Here is a tiny trained network, its code and every weight. The questions are about switching its units off for an input and a target symbol, where a switched-off unit gives its printed mean instead of its output.

import numpy as np


def w(rows, s, z=0):
    codes = np.array(rows[::2]) - 128.0
    scale = np.full(codes.shape[1], s)
    scale[-1] = z or s
    return codes * scale


def norm(h):
    return h / np.sqrt((h * h).mean(-1, keepdims=True) + 1e-5)


def f(y):
    return np.maximum(y, 0)


def softmax(a):
    e = np.exp(a - a.max(-1, keepdims=True))
    return e / e.sum(-1, keepdims=True)


def log_softmax(a):
    a = a - a.max(-1, keepdims=True)
    return a - np.log(np.exp(a).sum(-1, keepdims=True))


def net(x, mask):
    ids = ['αεζηθλμπστ'.index(c) for c in x.split()]
    T = len(ids)
    res = E[ids] + P[:T]
    u = 0
    for l in range(3):
        r = norm(res)
        for j in range(2):
            rows = slice(2 * j, 2 * j + 2)
            q, k, v = (r @ M[l][rows].T for M in (Q, K, V))
            z = softmax(np.where(np.tri(T) > 0, q @ k.T / 2**0.5, -1e9)) @ v
            o = O[l][rows]
            res = res + np.where(mask[u + j], z, o[:, -1]) @ o[:, :-1]
        u += 2
        y = f(norm(res) @ A[l][:, :-1].T + A[l][:, -1])
        res = res + np.where(mask[u : u + 4], y, B[l][:, -1]) @ B[l][:, :-1]
        u += 4
    return log_softmax(norm(res)[-1] @ U[:, :-1].T + U[:, -1])


Q, K, V, O, A, B = {}, {}, {}, {}, {}, {}
E = w([
[69,169,134,67,138],'α',
[58,75,254,63,243],'ε',
[151,204,11,107,141],'ζ',
[187,96,108,152,143],'η',
[53,114,122,148,71],'θ',
[73,177,132,72,139],'λ',
[214,61,213,109,188],'μ',
[49,117,145,36,109],'π',
[161,125,253,85,140],'σ',
[54,147,210,154,87],'τ',
],0.019)
P = w([
[80,83,128,82,253],'0',
[91,90,128,96,218],'1',
[103,95,132,110,200],'2',
[114,100,132,116,182],'3',
[121,110,134,117,165],'4',
[130,117,128,125,151],'5',
[142,123,133,120,136],'6',
[145,128,132,126,122],'7',
[158,138,131,123,108],'8',
[168,144,129,122,94],'9',
[169,148,132,125,77],'10',
[183,154,137,122,59],'11',
[195,161,139,129,46],'12',
[195,162,144,123,37],'13',
],0.011)
Q[0] = w([
[129,4,143,103,55],'0.h0',
[89,136,64,102,129],'0.h0',
[173,92,99,146,158],'0.h1',
[126,93,217,152,149],'0.h1',
],0.011)
K[0] = w([
[131,2,89,118,19],'0.h0',
[94,88,104,113,183],'0.h0',
[199,48,92,74,193],'0.h1',
[81,119,251,95,172],'0.h1',
],0.011)
V[0] = w([
[85,218,116,189,138],'0.h0',
[73,248,151,72,187],'0.h0',
[151,71,185,2,48],'0.h1',
[35,213,61,111,29],'0.h1',
],0.0066)
O[0] = w([
[171,42,80,199,114,51],'0.h0',
[59,19,94,1,37,253],'0.h0',
[76,8,34,173,99,206],'0.h1',
[57,13,160,220,131,85],'0.h1',
],0.0048,0.002)
A[0] = w([
[140,107,255,167,169,3],'0.n0',
[108,154,228,105,105,26],'0.n1',
[176,196,229,119,143,122],'0.n2',
[195,65,164,147,153,228],'0.n3',
],0.012,0.0043)
B[0] = w([
[108,247,170,77,133,196],'0.n0',
[102,172,63,121,149,203],'0.n1',
[72,53,141,130,58,254],'0.n2',
[166,199,188,93,136,239],'0.n3',
],0.015,0.0053)
Q[1] = w([
[88,85,100,52,117],'1.h0',
[164,157,104,197,68],'1.h0',
[196,33,138,255,171],'1.h1',
[75,145,149,71,74],'1.h1',
],0.0095)
K[1] = w([
[132,138,200,147,111],'1.h0',
[111,117,117,70,179],'1.h0',
[95,6,152,72,239],'1.h1',
[108,115,122,157,34],'1.h1',
],0.011)
V[1] = w([
[98,143,161,154,223],'1.h0',
[160,163,155,162,1],'1.h0',
[136,194,67,127,131],'1.h1',
[136,151,119,43,139],'1.h1',
],0.0082)
O[1] = w([
[112,93,87,103,162,139],'1.h0',
[92,108,127,133,25,74],'1.h0',
[124,229,197,171,92,127],'1.h1',
[164,229,109,2,121,252],'1.h1',
],0.0076,0.004)
A[1] = w([
[179,149,139,143,123,111],'1.n0',
[166,75,130,253,135,2],'1.n1',
[109,102,105,181,111,80],'1.n2',
[142,167,194,82,87,81],'1.n3',
],0.017,0.0046)
B[1] = w([
[115,76,131,64,90,158],'1.n0',
[70,6,117,172,120,137],'1.n1',
[135,48,143,160,160,150],'1.n2',
[85,69,85,141,125,254],'1.n3',
],0.015,0.011)
Q[2] = w([
[254,106,105,149,138],'2.h0',
[79,163,160,108,93],'2.h0',
[168,150,85,151,140],'2.h1',
[87,146,122,174,134],'2.h1',
],0.028)
K[2] = w([
[76,99,97,50,254],'2.h0',
[177,154,152,144,31],'2.h0',
[90,192,73,123,225],'2.h1',
[62,131,129,152,97],'2.h1',
],0.018)
V[2] = w([
[77,126,185,121,124],'2.h0',
[98,153,5,149,165],'2.h0',
[79,128,148,103,166],'2.h1',
[133,162,94,139,165],'2.h1',
],0.019)
O[2] = w([
[70,195,233,76,96,249],'2.h0',
[52,202,2,227,131,130],'2.h0',
[201,195,217,155,42,248],'2.h1',
[114,66,135,191,5,3],'2.h1',
],0.0085,0.0064)
A[2] = w([
[76,148,213,196,197,142],'2.n0',
[116,251,192,122,216,59],'2.n1',
[55,207,151,114,182,253],'2.n2',
[86,110,125,51,40,185],'2.n3',
],0.011,0.0035)
B[2] = w([
[110,152,121,146,249,165],'2.n0',
[89,86,70,168,139,173],'2.n1',
[219,136,162,138,105,222],'2.n2',
[84,109,89,175,186,246],'2.n3',
],0.016,0.013)
U = w([
[151,140,113,146,126,69],'α',
[185,253,126,80,190,192],'ε',
[152,162,67,134,48,147],'ζ',
[140,64,24,47,148,63],'η',
[178,60,172,240,170,106],'θ',
[166,130,111,150,124,82],'λ',
[226,94,168,114,78,169],'μ',
[53,83,120,149,77,221],'π',
[19,176,158,71,82,35],'σ',
[22,216,140,176,128,9],'τ',
],0.012)

Each question gives the input, a string of symbols that net reads in full, and the target symbol t.
The units are the heads (2 rows each of Q, K, V and O) and the neurons (one row each of A and B). Each row of codes is followed by its name. A weight is (code - 128) times the scale printed after its matrix; where a second scale follows, it is the last column's (O, A, B and U).
mask holds one flag per unit, layer by layer, with each layer's heads first. A switched-off unit (its flag False) gives its mean, the last column of its rows in O or B, instead of its output. The means were averaged over made-up inputs and are rounded, as every weight is.
A unit's drop is (log p(t) with every unit on - log p(t) with that unit switched off) / (log p(t) with every unit on - log p(t) with every unit switched off).
The circuit of an input: a set's keep is (log p(t) with only the set's units on - log p(t) with every unit switched off) / (log p(t) with every unit on - log p(t) with every unit switched off). Starting from the 12 units with the biggest drops (on a tie, the unit counted first), units are removed one at a time, each time the one whose removal leaves the highest keep (on an exact tie, the one counted first), for as long as the keep stays at least 0.8.
circuit, biggest first: the units of the circuit, biggest drop first
k most important neurons: the k neurons with the biggest drops, biggest first
which heads matter: for each layer, one digit per head in row order, 1 if its drop is at least 0.15 and else 0, layers parted by /
input τ α α π σ θ α η σ θ ζ τ η, target η: circuit, biggest first	(1.n0)
input ε λ η θ η π σ σ π θ π λ, target θ: which heads matter	01 / 01 / 00
input μ λ μ, target μ: circuit, biggest first	(2.h0 0.h1 0.n2)
input π θ η η π ζ τ λ μ λ π α, target μ: circuit, biggest first	(0.n3 2.h0)
input η θ ε ε λ ζ θ π θ θ σ λ μ λ, target μ: circuit, biggest first	(2.h0 0.n3)
input λ λ μ η η λ θ, target ε: circuit, biggest first	(0.n2 0.h0)
input η θ η η μ σ μ τ ζ, target ζ: circuit, biggest first	(2.n0 2.h1)
input ζ θ λ π α π τ η τ θ η ζ π α, target π: which heads matter	10 / 10 / 00
input θ η ζ π μ π ζ σ ζ λ η λ η π, target η: which heads matter	00 / 00 / 11
input σ σ η τ θ μ π π ε η α η σ, target π: 3 most important neurons	(0.n2 1.n3 2.n3)
input ε π ζ π, target ζ: which heads matter	00 / 00 / 11
input ε τ τ π ζ θ η η λ π η, target π: circuit, biggest first	(0.n2 0.h1 2.n2 0.h0)
input θ ε α π α σ π η σ λ λ, target π: 4 most important neurons	(0.n1 2.n3 0.n0 2.n0)
input π α π α α α η, target ε: circuit, biggest first	(0.n3)
input π ζ η ζ η α τ π α λ μ θ ζ, target π: circuit, biggest first	(2.h1 2.n2)
input σ ζ η λ ε α σ σ η η μ λ η, target η: which heads matter	00 / 00 / 01
input σ θ ζ π ζ τ π, target τ: circuit, biggest first	(2.h0 0.n1 2.h1 1.n0)
input τ α ε, target ε: circuit, biggest first	(2.n2 0.n0)
input α η α ζ λ, target ζ: which heads matter	00 / 00 / 10
input σ θ ε λ τ η α, target η: which heads matter	11 / 00 / 10
input η θ λ ζ α η α θ α π θ θ π, target θ: 2 most important neurons	(1.n3 0.n2)
